Below are the code and all the weights of a small trained network. Each question names an input and a class and asks about switching units off, where a switched-off unit gives its printed mean instead of its output.

import numpy as np


def w(rows, s, z=0):
    codes = np.array(rows[::2]) - 128.0
    scale = np.full(codes.shape[1], s)
    scale[-1] = z or s
    return codes * scale


def f(y):
    return y / 2 * (1 + np.tanh(0.7978845608 * (y + 0.044715 * y**3)))


def log_softmax(a):
    a = a - a.max(-1, keepdims=True)
    return a - np.log(np.exp(a).sum(-1, keepdims=True))


def net(x, mask):
    res = np.array(x, float).reshape(1, 3) / 4 @ E
    y = f(res @ A[0][:, :-1].T + A[0][:, -1])
    res = res + np.where(mask, y, B[0][:, -1]) @ B[0][:, :-1]
    return log_softmax(res[-1] @ U[:, :-1].T + U[:, -1])


A, B = {}, {}
E = w([
[84,111,206,165,8],'x0',
[92,222,102,64,116],'x1',
[83,90,161,93,157],'x2',
],0.017)
A[0] = w([
[206,167,124,193,154,255],'n0',
[136,64,168,166,187,174],'n1',
[215,52,93,174,112,239],'n2',
[79,116,234,142,48,241],'n3',
[155,211,65,68,177,184],'n4',
[6,121,162,106,93,231],'n5',
],0.013,0.0059)
B[0] = w([
[123,82,3,130,69,180],'n0',
[37,59,167,113,199,184],'n1',
[119,72,103,96,111,203],'n2',
[234,107,193,103,122,251],'n3',
[126,156,38,249,169,220],'n4',
[210,185,196,148,133,205],'n5',
],0.013,0.024)
U = w([
[165,96,172,156,131,28],'0',
[89,50,65,85,184,151],'1',
[210,232,152,94,129,133],'2',
[89,169,144,137,134,4],'3',
[109,110,152,77,209,148],'4',
[116,84,78,132,9,125],'5',
[61,154,100,91,94,37],'6',
[135,203,62,181,189,219],'7',
],0.012,0.005)

Each question gives the input, the list of numbers given to net, and the class t.
The units are the neurons (one row each of A and B). Each row of codes is followed by its name. A weight is (code - 128) times the scale printed after its matrix; where a second scale follows, it is the last column's (A, B and U).
mask holds one flag per neuron, in row order. A switched-off neuron (its flag False) gives its mean, the last column of its row in B, instead of its output. The means were averaged over made-up inputs and are rounded, as every weight is.
A unit's drop is (log p(t) with every unit on - log p(t) with that unit switched off) / (log p(t) with every unit on - log p(t) with every unit switched off).
The circuit of an input: a set's keep is (log p(t) with only the set's units on - log p(t) with every unit switched off) / (log p(t) with every unit on - log p(t) with every unit switched off). Starting from all 6 units, units are removed one at a time, each time the one whose removal leaves the highest keep (on an exact tie, the one counted first), for as long as the keep stays at least 0.8.
circuit, biggest first: the units of the circuit, biggest drop first
unit that matters most: the unit with the biggest drop
top k neurons: the k neurons with the biggest drops, biggest first
drop when u is switched off: that unit's drop, to one decimal
input [2,-7,3], class 1: top 2 neurons	(n1; n2)
input [3,-6,-4], class 5: unit that matters most	n0
input [8,-2,-7], class 2: circuit, biggest first	(n3; n1)
input [-5,1,7], class 7: top 2 neurons	(n4; n2)
input [1,-7,-6], class 5: top 2 neurons	(n0; n4)
input [0,-8,7], class 1: top 2 neurons	(n2; n1)
input [-3,1,5], class 7: circuit, biggest first	(n2; n3)
input [8,-3,4], class 2: circuit, biggest first	(n5; n3)
input [-8,-3,-5], class 1: top 3 neurons	(n2; n0; n5)
input [-1,-5,8], class 4: top 2 neurons	(n0; n4)
input [-3,0,4], class 7: top 2 neurons	(n2; n3)
input [3,-8,0], class 1: top 3 neurons	(n1; n2; n5)
input [-3,-3,-6], class 1: top 2 neurons	(n5; n3)
input [2,4,-6], class 7: circuit, biggest first	(n3)
input [0,8,4], class 7: top 2 neurons	(n4; n3)
input [1,8,-1], class 7: top 2 neurons	(n4; n3)
input [1,1,-4], class 5: top 2 neurons	(n4; n5)
input [-5,-3,-7], class 1: top 3 neurons	(n2; n5; n0)
input [7,-2,2], class 2: drop when n5 is switched off	0.2
input [1,-5,-6], class 5: circuit, biggest first	(n0)
input [-3,-1,2], class 1: drop when n5 is switched off	1.2
input [2,-5,-5], class 5: drop when n0 is switched off	0.1
input [5,2,-2], class 2: drop when n4 is switched off	0.0
